Here is a tiny trained network, its code and every weight. The questions are about switching its units off for an input and a target symbol, where a switched-off unit gives its printed mean instead of its output.

import numpy as np


def w(rows, s, z=0):
    codes = np.array(rows[::2]) - 128.0
    scale = np.full(codes.shape[1], s)
    scale[-1] = z or s
    return codes * scale


def norm(h):
    return h / np.sqrt((h * h).mean(-1, keepdims=True) + 1e-5)


def softmax(a):
    e = np.exp(a - a.max(-1, keepdims=True))
    return e / e.sum(-1, keepdims=True)


def log_softmax(a):
    a = a - a.max(-1, keepdims=True)
    return a - np.log(np.exp(a).sum(-1, keepdims=True))


def net(x, mask):
    ids = ['αγδεηθλμξπστψω'.index(c) for c in x.split()]
    T = len(ids)
    res = E[ids] + P[:T]
    u = 0
    for l in range(2):
        r = norm(res)
        for j in range(3):
            rows = slice(3 * j, 3 * j + 3)
            q, k, v = (r @ M[l][rows].T for M in (Q, K, V))
            z = softmax(np.where(np.tri(T) > 0, q @ k.T / 3**0.5, -1e9)) @ v
            o = O[l][rows]
            res = res + np.where(mask[u + j], z, o[:, -1]) @ o[:, :-1]
        u += 3
    return log_softmax(norm(res)[-1] @ U[:, :-1].T + U[:, -1])


Q, K, V, O = {}, {}, {}, {}
E = w([
[88,90,193,53,105],'α',
[100,99,105,97,96],'γ',
[6,157,181,98,195],'δ',
[78,99,117,190,132],'ε',
[154,128,113,136,128],'η',
[130,69,120,107,159],'θ',
[102,174,154,123,93],'λ',
[124,100,251,183,48],'μ',
[21,111,99,72,165],'ξ',
[164,120,109,127,125],'π',
[158,119,115,120,124],'σ',
[131,117,117,155,135],'τ',
[157,122,122,121,129],'ψ',
[150,118,102,141,131],'ω',
],0.022)
P = w([
[198,216,213,240,254],'0',
[142,124,158,122,58],'1',
[143,119,152,118,56],'2',
[145,116,145,116,56],'3',
[143,116,139,119,56],'4',
[143,123,140,111,50],'5',
[148,119,135,109,47],'6',
],0.0066)
Q[0] = w([
[6,82,216,88,102],'L0H0',
[30,149,144,138,80],'L0H0',
[130,172,125,75,204],'L0H0',
[122,144,90,81,207],'L0H1',
[74,134,124,109,21],'L0H1',
[181,38,152,185,97],'L0H1',
[235,148,112,118,121],'L0H2',
[170,141,134,170,191],'L0H2',
[181,121,212,56,139],'L0H2',
],0.013)
K[0] = w([
[103,67,100,116,50],'L0H0',
[61,122,91,158,35],'L0H0',
[163,131,121,43,105],'L0H0',
[89,40,72,39,66],'L0H1',
[94,249,117,133,133],'L0H1',
[168,122,184,157,251],'L0H1',
[202,134,64,91,100],'L0H2',
[112,109,55,73,17],'L0H2',
[183,118,191,42,127],'L0H2',
],0.011)
V[0] = w([
[133,63,154,119,98],'L0H0',
[200,148,128,170,149],'L0H0',
[138,180,156,134,2],'L0H0',
[133,103,182,235,239],'L0H1',
[143,72,20,2,190],'L0H1',
[208,197,149,79,160],'L0H1',
[115,165,151,155,204],'L0H2',
[162,186,168,137,133],'L0H2',
[135,147,41,125,119],'L0H2',
],0.009)
O[0] = w([
[172,68,149,110,199,142],'L0H0',
[60,109,157,169,132,134],'L0H0',
[205,190,137,115,179,127],'L0H0',
[108,125,148,58,100,254],'L0H1',
[2,74,140,179,53,36],'L0H1',
[97,164,119,156,96,166],'L0H1',
[172,114,102,53,90,130],'L0H2',
[92,39,65,178,170,148],'L0H2',
[92,112,182,158,215,110],'L0H2',
],0.0065,0.0091)
Q[1] = w([
[141,28,64,57,168],'L1H0',
[223,13,156,134,219],'L1H0',
[160,10,209,254,128],'L1H0',
[201,171,223,48,224],'L1H1',
[123,186,142,192,135],'L1H1',
[115,178,36,40,32],'L1H1',
[169,218,151,51,76],'L1H2',
[198,163,69,38,88],'L1H2',
[27,186,95,84,37],'L1H2',
],0.0073)
K[1] = w([
[23,54,161,52,183],'L1H0',
[197,93,226,100,117],'L1H0',
[151,51,153,242,96],'L1H0',
[209,133,93,156,249],'L1H1',
[120,254,161,170,67],'L1H1',
[140,156,151,51,78],'L1H1',
[194,181,119,60,229],'L1H2',
[34,159,120,83,128],'L1H2',
[69,165,51,202,124],'L1H2',
],0.0086)
V[1] = w([
[142,98,15,84,48],'L1H0',
[149,37,171,171,120],'L1H0',
[69,102,162,8,30],'L1H0',
[137,68,132,39,158],'L1H1',
[136,140,128,203,104],'L1H1',
[109,58,200,133,81],'L1H1',
[195,63,254,66,70],'L1H2',
[124,145,101,58,186],'L1H2',
[120,21,115,145,24],'L1H2',
],0.0062)
O[1] = w([
[184,102,48,225,148,214],'L1H0',
[184,1,207,159,106,98],'L1H0',
[74,141,97,219,228,240],'L1H0',
[95,103,137,58,174,218],'L1H1',
[38,132,154,101,178,59],'L1H1',
[219,93,50,79,206,162],'L1H1',
[67,141,201,171,53,252],'L1H2',
[146,136,130,96,241,183],'L1H2',
[216,197,154,83,125,111],'L1H2',
],0.0061,0.0026)
U = w([
[179,18,156,149,186,160],'α',
[86,96,56,127,199,95],'γ',
[194,131,174,113,175,84],'δ',
[176,147,69,196,75,158],'ε',
[140,91,213,30,165,3],'η',
[90,73,146,161,82,163],'θ',
[91,173,102,175,99,170],'λ',
[162,114,124,92,8,145],'μ',
[77,185,94,70,62,67],'ξ',
[185,224,144,133,136,162],'π',
[177,120,247,167,77,107],'σ',
[169,79,125,194,79,166],'τ',
[58,163,182,105,182,135],'ψ',
[194,95,45,58,133,9],'ω',
],0.016,0.0039)

Each question gives the input, a string of symbols that net reads in full, and the target symbol t.
The units are the heads (3 rows each of Q, K, V and O). Each row of codes is followed by its name. A weight is (code - 128) times the scale printed after its matrix; where a second scale follows, it is the last column's (O and U).
mask holds one flag per head, layer by layer. A switched-off head (its flag False) gives its mean, the last column of its rows in O, instead of its output. The means were averaged over made-up inputs and are rounded, as every weight is.
A unit's drop is (log p(t) with every unit on - log p(t) with that unit switched off) / (log p(t) with every unit on - log p(t) with every unit switched off).
The circuit of an input: a set's keep is (log p(t) with only the set's units on - log p(t) with every unit switched off) / (log p(t) with every unit on - log p(t) with every unit switched off). Starting from all 6 units, units are removed one at a time, each time the one whose removal leaves the highest keep (on an exact tie, the one counted first), for as long as the keep stays at least 0.8.
units of the circuit, in order: the units of the circuit, biggest drop first
unit that matters most: the unit with the biggest drop
heads that matter: for each layer, one digit per head in row order, 1 if its drop is at least 0.15 and else 0, layers parted by /
input α α γ λ γ σ ω, target σ: units of the circuit, in order : L0H2; L0H1; L1H0
input γ θ τ π, target α: units of the circuit, in order : L1H0; L0H1
input τ θ τ, target ψ: unit that matters most : L0H1
input τ θ ξ π η ω, target ψ: units of the circuit, in order : L0H1; L0H2; L0H0
input θ λ σ, target θ: heads that matter : 010 / 000
input ε ω μ γ η π, target η: heads that matter : 011 / 000
input λ ξ π τ γ α τ, target π: heads that matter : 010 / 000
input μ η θ δ ε ω, target δ: heads that matter : 011 / 000
input γ δ δ ε, target α: heads that matter : 010 / 010
input λ η σ, target π: units of the circuit, in order : L0H1; L0H0
input π ψ σ π, target μ: units of the circuit, in order : L0H0; L1H0; L0H2; L0H1
input δ δ η τ π, target γ: heads that matter : 101 / 100
input α σ δ η α π, target σ: units of the circuit, in order : L0H2; L1H2
input π η τ ξ σ, target μ: unit that matters most : L0H0
input δ η ω, target γ: heads that matter : 111 / 000
input τ θ ξ ψ π τ π, target ψ: heads that matter : 111 / 100
input θ ξ γ ψ, target θ: heads that matter : 110 / 000
input ε α π ω, target η: units of the circuit, in order : L0H1; L0H2; L0H0
input τ θ μ τ λ η ε, target ψ: units of the circuit, in order : L0H1; L0H2; L1H2
input π ω τ ξ γ ω, target μ: unit that matters most : L1H0
input ψ δ ξ σ, target λ: heads that matter : 111 / 100
input γ ε ω, target α: heads that matter : 111 / 110
input τ ε π ε, target ψ: units of the circuit, in order : L0H1; L0H2; L1H0
input σ ψ ε, target ε: heads that matter : 110 / 100
input τ π π, target ψ: heads that matter : 111 / 000
input σ γ η, target ε: heads that matter : 111 / 101
input ψ ω δ ε θ ε, target λ: units of the circuit, in order : L0H1; L0H2; L1H0
input γ γ ε λ δ ξ τ, target α: units of the circuit, in order : L0H1
